Here is a tiny trained network, its code and every weight. The questions are about switching its units off for an input and a class, where a switched-off unit gives its printed mean instead of its output.

import numpy as np


def w(rows, s, z=0):
    codes = np.array(rows[::2]) - 128.0
    scale = np.full(codes.shape[1], s)
    scale[-1] = z or s
    return codes * scale


def norm(h):
    return h / np.sqrt((h * h).mean(-1, keepdims=True) + 1e-5)


def f(y):
    return np.maximum(y, 0)


def log_softmax(a):
    a = a - a.max(-1, keepdims=True)
    return a - np.log(np.exp(a).sum(-1, keepdims=True))


def net(x, mask):
    res = np.array(x, float).reshape(1, 4) / 4 @ E
    u = 0
    for l in range(4):
        y = f(norm(res) @ A[l][:, :-1].T + A[l][:, -1])
        res = res + np.where(mask[u : u + 9], y, B[l][:, -1]) @ B[l][:, :-1]
        u += 9
    return log_softmax(norm(res)[-1] @ U[:, :-1].T + U[:, -1])


A, B = {}, {}
E = w([
[189,80,165,114],'x0',
[113,101,66,41],'x1',
[102,249,109,56],'x2',
[156,172,47,116],'x3',
],0.011)
A[0] = w([
[160,184,56,156,208],'0.n0',
[141,165,204,121,48],'0.n1',
[148,181,87,44,188],'0.n2',
[154,117,195,150,75],'0.n3',
[133,101,10,159,250],'0.n4',
[45,64,95,76,51],'0.n5',
[89,77,122,51,198],'0.n6',
[94,150,176,189,119],'0.n7',
[122,156,36,166,51],'0.n8',
],0.011,0.0017)
B[0] = w([
[150,153,131,208,231],'0.n0',
[117,254,187,200,178],'0.n1',
[153,77,163,169,251],'0.n2',
[107,194,146,127,198],'0.n3',
[190,211,152,172,254],'0.n4',
[70,113,54,188,207],'0.n5',
[110,99,33,151,221],'0.n6',
[67,55,143,85,204],'0.n7',
[184,197,48,185,202],'0.n8',
],0.0073,0.0053)
A[1] = w([
[194,130,104,193,252],'1.n0',
[137,159,157,97,118],'1.n1',
[217,109,117,134,181],'1.n2',
[60,138,145,115,140],'1.n3',
[85,183,224,114,182],'1.n4',
[125,52,122,76,124],'1.n5',
[63,179,247,145,129],'1.n6',
[134,155,148,75,196],'1.n7',
[120,132,118,184,101],'1.n8',
],0.015,0.0038)
B[1] = w([
[106,156,204,2,252],'1.n0',
[153,66,156,87,142],'1.n1',
[95,126,194,7,194],'1.n2',
[150,46,102,99,157],'1.n3',
[235,109,140,186,196],'1.n4',
[138,178,56,73,161],'1.n5',
[211,19,154,143,214],'1.n6',
[145,32,72,145,145],'1.n7',
[63,149,124,139,176],'1.n8',
],0.008,0.011)
A[2] = w([
[24,161,79,132,124],'2.n0',
[144,104,212,167,152],'2.n1',
[152,57,92,92,173],'2.n2',
[29,104,154,17,190],'2.n3',
[162,91,125,197,145],'2.n4',
[51,65,56,157,237],'2.n5',
[5,66,199,133,122],'2.n6',
[188,229,200,163,253],'2.n7',
[195,93,174,254,101],'2.n8',
],0.0088,0.0024)
B[2] = w([
[105,82,158,135,180],'2.n0',
[147,111,183,84,217],'2.n1',
[128,179,89,131,203],'2.n2',
[90,142,72,133,239],'2.n3',
[151,113,63,110,183],'2.n4',
[99,84,72,183,192],'2.n5',
[49,106,126,102,183],'2.n6',
[126,94,157,249,253],'2.n7',
[153,120,136,101,229],'2.n8',
],0.012,0.006)
A[3] = w([
[144,187,183,105,252],'3.n0',
[152,165,199,113,73],'3.n1',
[205,57,113,83,148],'3.n2',
[174,35,140,7,151],'3.n3',
[16,93,68,153,145],'3.n4',
[157,131,34,161,148],'3.n5',
[132,176,73,67,155],'3.n6',
[195,179,114,170,109],'3.n7',
[157,178,105,119,138],'3.n8',
],0.011,0.0034)
B[3] = w([
[54,116,150,206,209],'3.n0',
[145,115,69,194,172],'3.n1',
[154,223,70,51,216],'3.n2',
[3,159,68,74,255],'3.n3',
[147,17,42,245,219],'3.n4',
[231,154,191,146,189],'3.n5',
[183,226,189,124,198],'3.n6',
[46,242,164,163,177],'3.n7',
[159,223,168,195,161],'3.n8',
],0.0059,0.0072)
U = w([
[227,115,130,78,84],'0',
[170,206,93,103,2],'1',
[84,219,101,33,138],'2',
[95,246,173,232,179],'3',
[211,92,197,187,219],'4',
[85,115,64,204,206],'5',
[104,86,137,132,76],'6',
[53,126,195,64,63],'7',
],0.014,0.0054)

Each question gives the input, the list of numbers given to net, and the class t.
The units are the neurons (one row each of A and B). Each row of codes is followed by its name. A weight is (code - 128) times the scale printed after its matrix; where a second scale follows, it is the last column's (A, B and U).
mask holds one flag per neuron, layer by layer. A switched-off neuron (its flag False) gives its mean, the last column of its row in B, instead of its output. The means were averaged over made-up inputs and are rounded, as every weight is.
A unit's drop is (log p(t) with every unit on - log p(t) with that unit switched off) / (log p(t) with every unit on - log p(t) with every unit switched off).
The circuit of an input: a set's keep is (log p(t) with only the set's units on - log p(t) with every unit switched off) / (log p(t) with every unit on - log p(t) with every unit switched off). Starting from the 12 units with the biggest drops (on a tie, the unit counted first), units are removed one at a time, each time the one whose removal leaves the highest keep (on an exact tie, the one counted first), for as long as the keep stays at least 0.8.
circuit, biggest first: the units of the circuit, biggest drop first
unit that matters most: the unit with the biggest drop
top k neurons: the k neurons with the biggest drops, biggest first
top k neurons in layer l: the k neurons of layer l with the biggest drops, biggest first
drop of u: that unit's drop, to one decimal
input [-4,1,-8,4], class 3: circuit, biggest first	0.n4; 1.n6
input [1,6,-1,8], class 3: circuit, biggest first	0.n4; 0.n0; 1.n6; 3.n8
input [0,2,-4,3], class 2: unit that matters most	1.n0
input [8,3,5,-6], class 0: top 2 neurons in layer 3	3.n2; 3.n3
input [6,-5,-3,5], class 7: top 2 neurons in layer 1	1.n2; 1.n0
input [4,-3,3,3], class 4: top 4 neurons	0.n1; 0.n6; 2.n7; 0.n8
input [4,5,0,-1], class 2: top 3 neurons	2.n7; 1.n5; 0.n7
input [1,2,-7,5], class 7: top 3 neurons	1.n0; 1.n2; 0.n4
input [0,4,-7,6], class 2: top 2 neurons	1.n2; 1.n0
input [-2,-6,-6,0], class 7: top 2 neurons in layer 3	3.n3; 3.n4
input [0,6,8,-6], class 5: top 2 neurons	0.n6; 1.n0
input [2,-3,-6,5], class 7: top 2 neurons	1.n2; 1.n0
input [-2,-4,-6,-2], class 6: top 2 neurons in layer 0	0.n4; 0.n7
input [-1,-1,8,-2], class 4: unit that matters most	1.n4
input [-4,2,1,-8], class 5: top 2 neurons	0.n5; 0.n6
input [-5,6,1,6], class 3: drop of 0.n4	0.3
input [5,-7,-4,5], class 7: drop of 1.n0	0.2
input [4,8,-2,3], class 2: drop of 0.n4	0.2
